Below are the code and all the weights of a small trained network. Each question names an input and a class and asks about switching units off, where a switched-off unit gives its printed mean instead of its output.

import numpy as np


def w(rows, s, z=0):
    codes = np.array(rows[::2]) - 128.0
    scale = np.full(codes.shape[1], s)
    scale[-1] = z or s
    return codes * scale


def norm(h):
    return h / np.sqrt((h * h).mean(-1, keepdims=True) + 1e-5)


def f(y):
    return y / 2 * (1 + np.tanh(0.7978845608 * (y + 0.044715 * y**3)))


def log_softmax(a):
    a = a - a.max(-1, keepdims=True)
    return a - np.log(np.exp(a).sum(-1, keepdims=True))


def net(x, mask):
    res = np.array(x, float).reshape(1, 3) / 4 @ E
    u = 0
    for l in range(3):
        y = f(norm(res) @ A[l][:, :-1].T + A[l][:, -1])
        res = res + np.where(mask[u : u + 5], y, B[l][:, -1]) @ B[l][:, :-1]
        u += 5
    return log_softmax(norm(res)[-1] @ U[:, :-1].T + U[:, -1])


A, B = {}, {}
E = w([
[2,218,169],'x0',
[89,230,87],'x1',
[138,195,72],'x2',
],0.0062)
A[0] = w([
[93,57,40,176],'0.n0',
[141,177,216,155],'0.n1',
[142,48,123,121],'0.n2',
[2,61,169,72],'0.n3',
[151,113,211,254],'0.n4',
],0.0081,0.0031)
B[0] = w([
[57,225,197,190],'0.n0',
[60,87,6,161],'0.n1',
[159,98,205,216],'0.n2',
[2,200,110,204],'0.n3',
[109,4,98,253],'0.n4',
],0.0052,0.0025)
A[1] = w([
[230,87,135,169],'1.n0',
[202,181,66,253],'1.n1',
[42,255,156,132],'1.n2',
[173,163,179,67],'1.n3',
[126,115,84,169],'1.n4',
],0.0073,0.0023)
B[1] = w([
[118,150,178,209],'1.n0',
[177,254,124,229],'1.n1',
[211,58,102,254],'1.n2',
[145,130,97,117],'1.n3',
[88,221,132,147],'1.n4',
],0.0069,0.0043)
A[2] = w([
[140,187,74,209],'2.n0',
[179,68,225,33],'2.n1',
[211,66,191,141],'2.n2',
[205,254,52,250],'2.n3',
[236,244,187,174],'2.n4',
],0.0077,0.0023)
B[2] = w([
[199,148,231,178],'2.n0',
[195,94,64,161],'2.n1',
[189,120,44,173],'2.n2',
[171,254,194,254],'2.n3',
[50,158,183,216],'2.n4',
],0.0093,0.0078)
U = w([
[146,249,155,232],'0',
[22,113,97,72],'1',
[198,75,56,3],'2',
],0.015,0.0013)

Each question gives the input, the list of numbers given to net, and the class t.
The units are the neurons (one row each of A and B). Each row of codes is followed by its name. A weight is (code - 128) times the scale printed after its matrix; where a second scale follows, it is the last column's (A, B and U).
mask holds one flag per neuron, layer by layer. A switched-off neuron (its flag False) gives its mean, the last column of its row in B, instead of its output. The means were averaged over made-up inputs and are rounded, as every weight is.
A unit's drop is (log p(t) with every unit on - log p(t) with that unit switched off) / (log p(t) with every unit on - log p(t) with every unit switched off).
The circuit of an input: a set's keep is (log p(t) with only the set's units on - log p(t) with every unit switched off) / (log p(t) with every unit on - log p(t) with every unit switched off). Starting from the 12 units with the biggest drops (on a tie, the unit counted first), units are removed one at a time, each time the one whose removal leaves the highest keep (on an exact tie, the one counted first), for as long as the keep stays at least 0.8.
circuit, biggest first: the units of the circuit, biggest drop first
k most important neurons: the k neurons with the biggest drops, biggest first
top k neurons in layer l: the k neurons of layer l with the biggest drops, biggest first
drop when u is switched off: that unit's drop, to one decimal
input [-7,4,-5], class 2: circuit, biggest first -> [2.n3]
input [-1,1,-4], class 2: 2 most important neurons -> [2.n4 0.n2]
input [8,-6,4], class 1: circuit, biggest first -> [2.n3 1.n1]
input [-6,2,-2], class 2: circuit, biggest first -> [2.n3 2.n2]
input [-1,7,-7], class 1: 3 most important neurons -> [1.n1 2.n3 2.n2]
input [3,-7,0], class 1: 2 most important neurons -> [0.n3 1.n2]
input [2,7,-7], class 1: circuit, biggest first -> [1.n1 2.n3]
input [6,2,-1], class 1: 3 most important neurons -> [1.n1 2.n3 1.n2]
input [1,-4,1], class 2: 3 most important neurons -> [2.n4 0.n2 2.n3]
input [3,-3,2], class 1: 2 most important neurons -> [1.n1 2.n3]
input [5,3,-2], class 1: 3 most important neurons -> [1.n1 2.n3 1.n2]
input [3,-8,-5], class 1: top 2 neurons in layer 1 -> [1.n2 1.n1]
input [1,0,-6], class 1: drop when 0.n3 is switched off -> 0.1
input [0,-6,-6], class 2: most important neuron -> [2.n4]
